W =
[[116 127 131 132 128 122 124 137 130 129]
 [113 128 123 124 134 157 129 126 141 131]
 [116 131 129 122 127 131 129 124 128 116]
 [124 131 128 126 132 131 119 130 124 123]
 [130 121 128 131 140 133 133 126 129 131]
 [131 131 128 124 136 121 122 135 122 130]
 [126 130 121 126 123 132 128 130 138 133]
 [117 131 128 129 118 130 118 127 131 131]
 [127 129 135 124 116 130 128 125 135 131]
 [143 126 129 130 130 125 134 122 132 126]
 [117 126 132 135 141 129 128 134 127 138]
 [127 127 114 129 132 128 130 123 121 137]
 [120 128 127 139 126 144 129 130 134 125]]
Rows and columns are counted from 1.
(1, 1) -> 116
(13, 7) -> 129
(10, 6) -> 125
(6, 2) -> 131
(8, 1) -> 117
(4, 7) -> 119
(11, 2) -> 126
(12, 6) -> 128
(4, 4) -> 126
(3, 8) -> 124
(5, 5) -> 140
(6, 8) -> 135
(10, 10) -> 126
(9, 5) -> 116
(5, 6) -> 133
(13, 2) -> 128
(12, 5) -> 132
(13, 4) -> 139
(11, 8) -> 134
(10, 1) -> 143
(4, 6) -> 131
(10, 2) -> 126
(2, 1) -> 113
(2, 6) -> 157
(8, 6) -> 130
(6, 1) -> 131
(5, 2) -> 121
(10, 9) -> 132
(9, 6) -> 130
(11, 6) -> 129
(13, 1) -> 120
(12, 9) -> 121
(11, 5) -> 141
(12, 4) -> 129
(3, 3) -> 129
(1, 6) -> 122

a =
107  151  139  126  119  107
119  138  135  133  121  112
105  151  140  126  117  109
110  151  137  129  120  107
116  144  135  131  121  109
119  140  135  134  120  112
117  141  135  133  122  111
107  151  141  126  119  108
Rows and columns are counted from 1.
(1, 1) -> 107
(8, 6) -> 108
(4, 4) -> 129
(7, 1) -> 117
(3, 1) -> 105
(2, 2) -> 138
(7, 4) -> 133
(3, 3) -> 140
(4, 6) -> 107
(1, 4) -> 126
(1, 5) -> 119
(7, 5) -> 122
(4, 2) -> 151
(4, 1) -> 110
(4, 5) -> 120
(4, 3) -> 137

A =
array([[137, 128, 129, 134, 128, 130, 131, 121, 122, 130, 128, 136, 130,
        118, 132],
       [127, 115, 129, 127, 132, 133, 120, 132, 126, 127, 126, 132, 109,
        128, 120],
       [128, 131, 130, 113, 126, 130, 126, 134, 133, 128, 129, 129, 130,
        136, 126],
       [109, 116, 127, 133, 131, 132, 110, 129, 123, 129, 128, 137, 113,
        122, 109],
       [119, 136, 129, 136, 127, 124, 119, 124, 132, 130, 127, 127, 141,
        122, 120],
       [138, 123, 126, 115, 130, 132, 136, 138, 119, 127, 128, 133, 121,
        136, 140],
       [117, 133, 129, 127, 126, 125, 120, 130, 126, 126, 127, 143, 136,
        126, 118],
       [133, 140, 129, 126, 126, 126, 136, 129, 123, 130, 127, 120, 150,
        129, 137],
       [134, 127, 132, 134, 131, 131, 142, 125, 127, 129, 129, 138, 128,
        123, 141],
       [124, 131, 127, 125, 128, 128, 118, 129, 119, 128, 127, 129, 134,
        128, 118],
       [132, 130, 126, 123, 124, 123, 137, 128, 130, 128, 128, 125, 129,
        129, 135]])
Indices start at 1.
row 1 col 1	137
row 1 col 13	130
row 10 col 5	128
row 9 col 11	129
row 5 col 11	127
row 3 col 14	136
row 11 col 1	132
row 9 col 10	129
row 2 col 6	133
row 8 col 12	120
row 9 col 4	134
row 5 col 14	122
row 10 col 11	127
row 2 col 9	126
row 9 col 7	142
row 6 col 3	126
row 5 col 8	124
row 7 col 12	143
row 1 col 7	131
row 5 col 7	119
row 4 col 10	129
row 8 col 1	133
row 9 col 15	141
row 7 col 3	129
row 5 col 9	132
row 2 col 4	127
row 5 col 5	127
row 5 col 1	119
row 3 col 12	129
row 5 col 4	136
row 7 col 11	127
row 3 col 6	130
row 10 col 12	129
row 3 col 4	113
row 3 col 11	129

arr =
[[126 100 114 135 153 150 131]
 [149 133 140 107 135 123 132]
 [156 145 104 156 110 134 143]
 [133 110 142 107 147 154 100]
 [118 115 118 129 145 130 142]
 [118 120 117 118 157 122 136]
 [152 114 140 154 123 154 145]
 [118 109 129 126 145 148 138]
 [108 103 134 153 147 134 110]
 [146 109 125 118 152 138 152]
 [112 154 112 100 139 101 128]
 [116 153 138 127 134 144 103]
 [118 120 125 120 121 143 100]]
Rows and columns are counted from 1.
(1, 1) = 126
(2, 1) = 149
(3, 4) = 156
(2, 4) = 107
(11, 2) = 154
(9, 7) = 110
(10, 5) = 152
(6, 7) = 136
(10, 4) = 118
(6, 6) = 122
(2, 3) = 140
(11, 1) = 112
(12, 4) = 127
(9, 3) = 134
(9, 6) = 134
(6, 1) = 118
(3, 3) = 104
(7, 7) = 145
(2, 5) = 135
(4, 2) = 110
(5, 5) = 145
(10, 3) = 125
(8, 5) = 145
(1, 2) = 100
(9, 1) = 108
(2, 7) = 132
(7, 1) = 152
(10, 6) = 138
(12, 1) = 116
(5, 3) = 118
(8, 7) = 138

X =
[[127 117 120 127 130 118 143 116 132 144 137 133 130]
 [117 110 120 134 116 122 119 116 133 142 129 123 131]
 [115 137 106 126 123 115 138 125 131 124 132 126 136]
 [136 122 147 139 133 139 121 137 137 132 138 135 126]
 [133 112 133 138 126 128 120 122 140 123 124 141 125]
 [128 136 136 111 117 122 132 130 137 128 111 119 120]
 [116 140 128 123 136 131 129 135 116 134 130 140 123]
 [124 123 129 121 123 120 142 131 120 145 121 130 115]
 [127 123 141 134 129 123 126 118 129 126 114 135 118]]
Rows and columns are counted from 1.
(1, 1): 127
(5, 6): 128
(4, 11): 138
(2, 6): 122
(2, 11): 129
(7, 12): 140
(1, 6): 118
(6, 7): 132
(1, 4): 127
(7, 10): 134
(9, 3): 141
(5, 2): 112
(7, 7): 129
(6, 8): 130
(6, 5): 117
(8, 13): 115
(1, 9): 132
(4, 4): 139
(8, 8): 131
(2, 10): 142
(9, 12): 135
(6, 12): 119
(4, 8): 137
(7, 3): 128
(8, 10): 145
(9, 13): 118
(4, 10): 132
(2, 1): 117
(5, 10): 123
(6, 4): 111
(3, 13): 136
(7, 9): 116
(3, 7): 138

B =
[[123 122 126 123 136 135 120 124]
 [126 135 117 117 143 118 133 132]
 [129 121 129 131 133 130 139 127]
 [135 116 123 126 136 126 132 132]
 [128  99 131 134 136 143 115 120]
 [127 152 124 119 119 113 137 131]
 [132 124 131 134 128 130 126 128]
 [129 135 136 135 126 127 126 128]
 [121 120 122 122 112 134 120 125]]
Rows and columns are counted from 1.
(1, 1) -> 123
(5, 8) -> 120
(4, 2) -> 116
(3, 2) -> 121
(4, 6) -> 126
(7, 6) -> 130
(7, 7) -> 126
(6, 3) -> 124
(4, 5) -> 136
(4, 8) -> 132
(2, 6) -> 118
(2, 2) -> 135
(5, 4) -> 134
(8, 7) -> 126
(9, 4) -> 122
(4, 7) -> 132
(8, 3) -> 136
(9, 1) -> 121
(8, 2) -> 135
(3, 5) -> 133
(4, 1) -> 135
(3, 7) -> 139
(6, 5) -> 119

grid =
[[126 128 151 123 115 125 137 122]
 [128 120 148 126 130 126 131 130]
 [145 143 146 136 124 129 133 127]
 [132 123 127 134 129 128 128 133]
 [125 147 120 134 114 138 128 123]
 [119 122 127 120 138 121 128 133]
 [127 133 120 129 130 125 129 132]
 [151 139 123 129 135 131 125 125]
 [141 126 116 123 118 128 130 122]
 [138 139 151 129 129 126 135 131]
 [121 133 130 126 130 121 126 126]
 [144 134 118 119 122 120 125 123]]
Rows and columns are counted from 1.
(1, 1) => 126
(3, 1) => 145
(6, 5) => 138
(1, 8) => 122
(4, 3) => 127
(11, 2) => 133
(12, 5) => 122
(10, 1) => 138
(7, 1) => 127
(7, 8) => 132
(10, 3) => 151
(2, 6) => 126
(7, 6) => 125
(5, 2) => 147
(9, 7) => 130
(6, 7) => 128
(11, 8) => 126
(3, 2) => 143
(11, 4) => 126
(4, 2) => 123
(2, 2) => 120
(5, 7) => 128
(2, 3) => 148
(11, 1) => 121
(4, 4) => 134
(8, 7) => 125
(9, 4) => 123
(4, 7) => 128
(11, 6) => 121
(12, 7) => 125
(8, 6) => 131
(5, 1) => 125

M =
[[103 147 133 139 116]
 [129 118 131 127 114]
 [128 127 135 123 141]
 [121 115 128 136 118]]
Rows and columns are counted from 1.
row 1 col 1	103
row 4 col 5	118
row 2 col 2	118
row 2 col 1	129
row 3 col 4	123
row 1 col 2	147
row 3 col 1	128
row 2 col 3	131
